Below are the code and all the weights of a small trained network. Each question names an input and a class and asks about switching units off, where a switched-off unit gives its printed mean instead of its output.

import numpy as np


def w(rows, s, z=0):
    codes = np.array(rows[::2]) - 128.0
    scale = np.full(codes.shape[1], s)
    scale[-1] = z or s
    return codes * scale


def norm(h):
    return h / np.sqrt((h * h).mean(-1, keepdims=True) + 1e-5)


def f(y):
    return np.maximum(y, 0)


def log_softmax(a):
    a = a - a.max(-1, keepdims=True)
    return a - np.log(np.exp(a).sum(-1, keepdims=True))


def net(x, mask):
    res = np.array(x, float).reshape(1, 4) / 4 @ E
    u = 0
    for l in range(2):
        y = f(norm(res) @ A[l][:, :-1].T + A[l][:, -1])
        res = res + np.where(mask[u : u + 4], y, B[l][:, -1]) @ B[l][:, :-1]
        u += 4
    return log_softmax(norm(res)[-1] @ U[:, :-1].T + U[:, -1])


A, B = {}, {}
E = w([
[228,76,217,168,148,235,27,252],'x0',
[41,130,219,97,65,162,119,202],'x1',
[64,54,155,186,200,168,113,118],'x2',
[144,226,91,57,222,103,38,189],'x3',
],0.0032)
A[0] = w([
[166,133,114,139,202,98,98,95,19],'0.n0',
[132,109,255,100,72,193,93,202,247],'0.n1',
[158,186,119,116,151,97,154,162,160],'0.n2',
[64,115,163,132,132,140,161,80,81],'0.n3',
],0.0064,0.0011)
B[0] = w([
[121,138,170,128,75,178,163,118,158],'0.n0',
[214,178,2,25,57,139,106,25,254],'0.n1',
[126,129,120,107,113,176,146,116,164],'0.n2',
[108,98,148,165,165,113,127,141,167],'0.n3',
],0.0095,0.0076)
A[1] = w([
[120,114,112,116,193,29,69,121,36],'1.n0',
[113,158,75,126,77,127,127,47,250],'1.n1',
[191,66,85,116,56,109,129,89,163],'1.n2',
[177,94,167,125,205,254,97,140,163],'1.n3',
],0.0055,0.0019)
B[1] = w([
[88,136,72,88,254,119,55,88,133],'1.n0',
[234,163,175,138,117,160,41,223,254],'1.n1',
[122,194,138,80,115,211,83,199,222],'1.n2',
[115,73,166,152,97,66,214,124,164],'1.n3',
],0.0066,0.008)
U = w([
[76,66,206,255,126,83,216,152,131],'0',
[23,161,80,131,226,51,68,138,1],'1',
[205,232,95,40,74,200,101,154,213],'2',
],0.0088,0.0036)

Each question gives the input, the list of numbers given to net, and the class t.
The units are the neurons (one row each of A and B). Each row of codes is followed by its name. A weight is (code - 128) times the scale printed after its matrix; where a second scale follows, it is the last column's (A, B and U).
mask holds one flag per neuron, layer by layer. A switched-off neuron (its flag False) gives its mean, the last column of its row in B, instead of its output. The means were averaged over made-up inputs and are rounded, as every weight is.
A unit's drop is (log p(t) with every unit on - log p(t) with that unit switched off) / (log p(t) with every unit on - log p(t) with every unit switched off).
The circuit of an input: a set's keep is (log p(t) with only the set's units on - log p(t) with every unit switched off) / (log p(t) with every unit on - log p(t) with every unit switched off). Starting from all 8 units, units are removed one at a time, each time the one whose removal leaves the highest keep (on an exact tie, the one counted first), for as long as the keep stays at least 0.8.
circuit, biggest first: the units of the circuit, biggest drop first
top k neurons: the k neurons with the biggest drops, biggest first
k most important neurons of layer l: the k neurons of layer l with the biggest drops, biggest first
drop of u: that unit's drop, to one decimal
input [7,-8,4,1], class 0: top 3 neurons => (0.n1, 1.n3, 1.n1)
input [1,-2,2,4], class 0: circuit, biggest first => (0.n1, 1.n3)
input [-6,-8,7,-6], class 0: circuit, biggest first => (0.n1)
input [-7,7,7,1], class 1: 2 most important neurons of layer 0 => (0.n1, 0.n0)
input [-3,4,5,8], class 1: circuit, biggest first => (0.n1, 1.n1)
input [-7,1,7,-1], class 1: 2 most important neurons of layer 1 => (1.n0, 1.n3)
input [1,-7,8,4], class 0: top 2 neurons => (0.n1, 0.n0)
input [-6,7,7,2], class 1: 2 most important neurons of layer 1 => (1.n0, 1.n3)
input [-6,6,2,2], class 1: 2 most important neurons of layer 0 => (0.n1, 0.n0)
input [-7,5,2,1], class 1: drop of 1.n0 => 0.1
input [-5,6,6,8], class 1: drop of 0.n1 => 0.8
input [-8,0,6,-7], class 0: drop of 0.n1 => 1.5
